Here is a tiny trained network, its code and every weight. The questions are about switching its units off for an input and a target symbol, where a switched-off unit gives its printed mean instead of its output.

import numpy as np


def w(rows, s, z=0):
    codes = np.array(rows[::2]) - 128.0
    scale = np.full(codes.shape[1], s)
    scale[-1] = z or s
    return codes * scale


def norm(h):
    return h / np.sqrt((h * h).mean(-1, keepdims=True) + 1e-5)


def f(y):
    return np.maximum(y, 0)


def softmax(a):
    e = np.exp(a - a.max(-1, keepdims=True))
    return e / e.sum(-1, keepdims=True)


def log_softmax(a):
    a = a - a.max(-1, keepdims=True)
    return a - np.log(np.exp(a).sum(-1, keepdims=True))


def net(x, mask):
    ids = ['ΔΛΦγζηθμστψ'.index(c) for c in x.split()]
    T = len(ids)
    res = E[ids] + P[:T]
    u = 0
    for l in range(3):
        q, k, v = (norm(res) @ M[l].T for M in (Q, K, V))
        z = softmax(np.where(np.tri(T) > 0, q @ k.T / 3**0.5, -1e9)) @ v
        res = res + np.where(mask[u], z, O[l][:, -1]) @ O[l][:, :-1]
        u += 1
        y = f(norm(res) @ A[l][:, :-1].T + A[l][:, -1])
        res = res + np.where(mask[u : u + 16], y, B[l][:, -1]) @ B[l][:, :-1]
        u += 16
    return log_softmax(norm(res)[-1] @ U[:, :-1].T + U[:, -1])


Q, K, V, O, A, B = {}, {}, {}, {}, {}, {}
E = w([
[79,49,92,136],'Δ',
[73,56,87,145],'Λ',
[229,84,124,176],'Φ',
[182,142,84,233],'γ',
[94,23,110,108],'ζ',
[186,224,140,215],'η',
[3,141,93,163],'θ',
[213,150,223,110],'μ',
[19,129,191,65],'σ',
[49,211,227,85],'τ',
[115,78,235,49],'ψ',
],0.015)
P = w([
[43,75,255,237],'0',
[103,101,168,157],'1',
[122,104,140,142],'2',
[126,103,117,124],'3',
[121,107,116,119],'4',
[127,117,95,97],'5',
[122,123,94,85],'6',
[134,136,77,61],'7',
[133,145,89,65],'8',
[138,145,74,38],'9',
[134,141,96,47],'10',
],0.008)
Q[0] = w([
[112,35,111,206],'L0H1',
[151,174,18,118],'L0H1',
[251,70,66,177],'L0H1',
],0.0013)
K[0] = w([
[86,11,117,219],'L0H1',
[202,21,214,120],'L0H1',
[240,33,142,201],'L0H1',
],0.0012)
V[0] = w([
[92,91,248,226],'L0H1',
[112,121,206,162],'L0H1',
[67,87,247,222],'L0H1',
],0.014)
O[0] = w([
[202,159,24,32,234],'L0H1',
[181,146,91,81,174],'L0H1',
[194,151,14,6,247],'L0H1',
],0.012,0.013)
A[0] = w([
[180,51,76,189,183],'L0N1',
[125,122,134,140,49],'L0N2',
[125,141,151,129,111],'L0N3',
[105,124,168,171,122],'L0N4',
[182,86,184,90,106],'L0N5',
[135,195,191,60,99],'L0N6',
[76,72,83,146,153],'L0N7',
[30,134,116,58,166],'L0N8',
[217,148,109,178,86],'L0N9',
[55,171,134,137,155],'L0N10',
[165,139,121,155,91],'L0N11',
[171,164,162,130,184],'L0N12',
[251,186,152,187,155],'L0N13',
[117,131,160,155,1],'L0N14',
[145,193,176,129,86],'L0N15',
[78,202,69,154,141],'L0N16',
],0.021,0.0038)
B[0] = w([
[73,98,19,97,200],'L0N1',
[124,133,118,105,128],'L0N2',
[168,134,97,143,128],'L0N3',
[134,108,90,114,128],'L0N4',
[85,81,203,124,168],'L0N5',
[223,75,221,139,203],'L0N6',
[41,194,62,84,161],'L0N7',
[147,19,12,206,254],'L0N8',
[62,213,165,94,189],'L0N9',
[96,124,165,142,132],'L0N10',
[89,159,134,113,143],'L0N11',
[108,182,158,121,161],'L0N12',
[18,253,222,122,188],'L0N13',
[148,116,105,59,128],'L0N14',
[141,126,38,199,135],'L0N15',
[201,216,60,190,180],'L0N16',
],0.028,0.0091)
Q[1] = w([
[253,140,151,35],'L1H1',
[134,8,55,198],'L1H1',
[194,104,117,125],'L1H1',
],0.023)
K[1] = w([
[251,123,157,46],'L1H1',
[122,85,200,251],'L1H1',
[185,119,166,105],'L1H1',
],0.025)
V[1] = w([
[71,3,134,98],'L1H1',
[28,164,48,138],'L1H1',
[62,87,162,16],'L1H1',
],0.037)
O[1] = w([
[116,175,74,3,57],'L1H1',
[90,4,112,67,1],'L1H1',
[5,171,60,81,154],'L1H1',
],0.03,0.002)
A[1] = w([
[123,147,128,96,104],'L1N1',
[135,169,187,174,190],'L1N2',
[108,94,184,160,75],'L1N3',
[132,101,254,89,2],'L1N4',
[128,86,174,92,48],'L1N5',
[123,120,177,111,117],'L1N6',
[93,144,174,141,116],'L1N7',
[98,111,103,155,155],'L1N8',
[135,134,113,123,109],'L1N9',
[134,161,99,120,172],'L1N10',
[145,174,86,166,130],'L1N11',
[93,141,118,146,76],'L1N12',
[115,231,150,109,27],'L1N13',
[79,142,199,157,153],'L1N14',
[119,167,154,43,150],'L1N15',
[108,166,118,164,173],'L1N16',
],0.038,0.0061)
B[1] = w([
[116,135,146,123,172],'L1N1',
[72,191,170,79,195],'L1N2',
[129,156,111,81,162],'L1N3',
[119,253,126,83,152],'L1N4',
[142,167,120,169,152],'L1N5',
[118,158,102,142,143],'L1N6',
[112,101,166,123,162],'L1N7',
[88,144,100,137,193],'L1N8',
[135,122,136,120,156],'L1N9',
[167,141,116,117,219],'L1N10',
[192,153,96,149,246],'L1N11',
[158,107,113,156,163],'L1N12',
[115,220,141,72,241],'L1N13',
[75,89,175,91,181],'L1N14',
[65,155,159,130,227],'L1N15',
[127,169,120,104,197],'L1N16',
],0.077,0.014)
Q[2] = w([
[2,103,121,151],'L2H1',
[193,10,158,238],'L2H1',
[94,64,130,179],'L2H1',
],0.028)
K[2] = w([
[2,127,79,136],'L2H1',
[184,57,85,240],'L2H1',
[54,100,67,158],'L2H1',
],0.023)
V[2] = w([
[54,144,180,189],'L2H1',
[56,30,255,103],'L2H1',
[76,229,116,226],'L2H1',
],0.016)
O[2] = w([
[92,177,27,151,141],'L2H1',
[167,253,47,164,5],'L2H1',
[18,82,56,137,254],'L2H1',
],0.013,0.0059)
A[2] = w([
[86,26,225,184,150],'L2N1',
[109,131,91,200,62],'L2N2',
[135,234,137,209,80],'L2N3',
[117,82,207,119,114],'L2N4',
[103,56,147,157,78],'L2N5',
[30,159,182,86,118],'L2N6',
[119,98,85,216,67],'L2N7',
[41,207,157,179,112],'L2N8',
[175,126,183,79,89],'L2N9',
[112,81,179,146,128],'L2N10',
[117,89,181,34,46],'L2N11',
[108,141,134,144,72],'L2N12',
[161,112,174,130,3],'L2N13',
[101,100,154,150,31],'L2N14',
[162,111,91,143,105],'L2N15',
[5,140,162,206,139],'L2N16',
],0.03,0.0066)
B[2] = w([
[23,45,178,182,147],'L2N1',
[122,189,94,153,144],'L2N2',
[130,101,254,122,230],'L2N3',
[69,151,99,167,135],'L2N4',
[164,91,179,89,146],'L2N5',
[195,80,27,133,252],'L2N6',
[78,178,101,170,152],'L2N7',
[244,124,120,193,242],'L2N8',
[102,127,64,170,163],'L2N9',
[82,106,128,163,135],'L2N10',
[108,191,217,133,156],'L2N11',
[143,131,128,102,136],'L2N12',
[100,175,101,96,137],'L2N13',
[78,112,131,112,131],'L2N14',
[129,78,119,162,161],'L2N15',
[131,242,248,52,206],'L2N16',
],0.062,0.018)
U = w([
[73,128,195,67,122],'Δ',
[148,52,134,70,205],'Λ',
[100,123,79,139,154],'Φ',
[103,116,86,143,178],'γ',
[131,104,58,21,61],'ζ',
[27,153,163,168,142],'η',
[108,71,155,202,255],'θ',
[111,183,93,251,43],'μ',
[227,89,85,154,109],'σ',
[184,116,225,209,69],'τ',
[171,208,114,87,103],'ψ',
],0.022,0.008)

Each question gives the input, a string of symbols that net reads in full, and the target symbol t.
The units are the heads (3 rows each of Q, K, V and O) and the neurons (one row each of A and B). Each row of codes is followed by its name. A weight is (code - 128) times the scale printed after its matrix; where a second scale follows, it is the last column's (O, A, B and U).
mask holds one flag per unit, layer by layer, with each layer's heads first. A switched-off unit (its flag False) gives its mean, the last column of its rows in O or B, instead of its output. The means were averaged over made-up inputs and are rounded, as every weight is.
A unit's drop is (log p(t) with every unit on - log p(t) with that unit switched off) / (log p(t) with every unit on - log p(t) with every unit switched off).
The circuit of an input: a set's keep is (log p(t) with only the set's units on - log p(t) with every unit switched off) / (log p(t) with every unit on - log p(t) with every unit switched off). Starting from the 12 units with the biggest drops (on a tie, the unit counted first), units are removed one at a time, each time the one whose removal leaves the highest keep (on an exact tie, the one counted first), for as long as the keep stays at least 0.8.
units of the circuit, in order: the units of the circuit, biggest drop first
unit that matters most: the unit with the biggest drop
top k neurons: the k neurons with the biggest drops, biggest first
top k neurons in layer l: the k neurons of layer l with the biggest drops, biggest first
input ζ ψ Δ γ σ σ μ θ, target σ: units of the circuit, in order : (L1N15, L2N16, L1N13)
input ψ ψ Δ ψ η τ γ η Δ θ, target θ: unit that matters most : L0H1
input τ τ θ η μ Λ Δ Φ θ μ, target Δ: units of the circuit, in order : (L0H1, L1N14, L0N5)
input μ η Φ μ Λ θ Φ η, target Δ: units of the circuit, in order : (L0N13, L1H1, L0N1)
input Λ ψ η Φ η ψ θ μ τ, target τ: top 2 neurons in layer 0 : (L0N6, L0N13)
input ζ ψ γ τ η θ, target τ: top 2 neurons : (L0N1, L0N6)
input ψ η γ ζ Λ Λ ζ, target ζ: units of the circuit, in order : (L1H1, L0H1)
input Δ τ θ θ ψ μ Δ θ, target μ: top 2 neurons : (L0N16, L0N1)
input ζ ψ γ γ, target Δ: top 2 neurons : (L2N16, L0N6)
input ζ ζ η η ζ τ μ θ Δ Λ, target θ: top 2 neurons in layer 0 : (L0N8, L0N16)
input μ ψ Δ Φ ζ σ ζ, target σ: top 2 neurons : (L0N1, L0N6)
input η σ γ Λ ψ Λ ζ τ ψ η, target Δ: units of the circuit, in order : (L0H1, L1N14, L0N13)
input ζ ζ ζ ψ Λ ζ θ ζ μ τ θ, target τ: top 2 neurons in layer 2 : (L2N3, L2N6)
input τ ψ ψ Δ σ ζ η γ Λ τ γ, target Δ: top 3 neurons in layer 0 : (L0N9, L0N13, L0N1)
input Δ Λ ζ ζ Δ Δ, target ζ: units of the circuit, in order : (L1H1)
input σ ζ Δ, target σ: top 2 neurons : (L0N1, L0N13)
input Φ ψ τ τ Λ ζ, target τ: top 3 neurons : (L0N6, L0N1, L2N3)
input ψ σ Λ Φ σ η τ ψ Φ, target Δ: top 2 neurons : (L2N16, L0N13)
input μ Δ ζ σ ψ τ ψ Δ Φ μ Δ, target μ: top 3 neurons in layer 0 : (L0N13, L0N8, L0N9)
input ζ Λ Δ ζ γ Λ Δ θ Λ μ Λ, target μ: top neuron : (L0N13)
input Δ Λ ψ θ μ ζ, target μ: top 2 neurons : (L0N13, L0N8)
input ψ σ ζ Λ, target σ: top 2 neurons : (L0N13, L0N1)
input θ Λ σ μ θ, target σ: top 3 neurons in layer 0 : (L0N9, L0N13, L0N8)
input Φ γ Λ μ ζ η Λ Δ μ, target Δ: top 2 neurons : (L1N14, L0N8)
input Λ Λ Λ τ Φ γ ζ τ η Φ, target Δ: top 2 neurons : (L2N16, L0N1)
input ψ μ τ γ ζ, target τ: top 3 neurons : (L0N6, L0N1, L0N7)
input ζ ζ ζ Λ Δ θ Λ γ θ, target θ: top 2 neurons in layer 0 : (L0N16, L0N8)
input ψ τ μ θ τ η ζ Λ, target η: top 2 neurons : (L0N13, L1N11)
input ζ η μ Λ Δ, target μ: top 4 neurons : (L0N13, L0N8, L0N5, L0N6)
input Λ ζ ψ ζ ζ Λ Λ Λ η Δ, target η: top 2 neurons in layer 1 : (L1N11, L1N8)
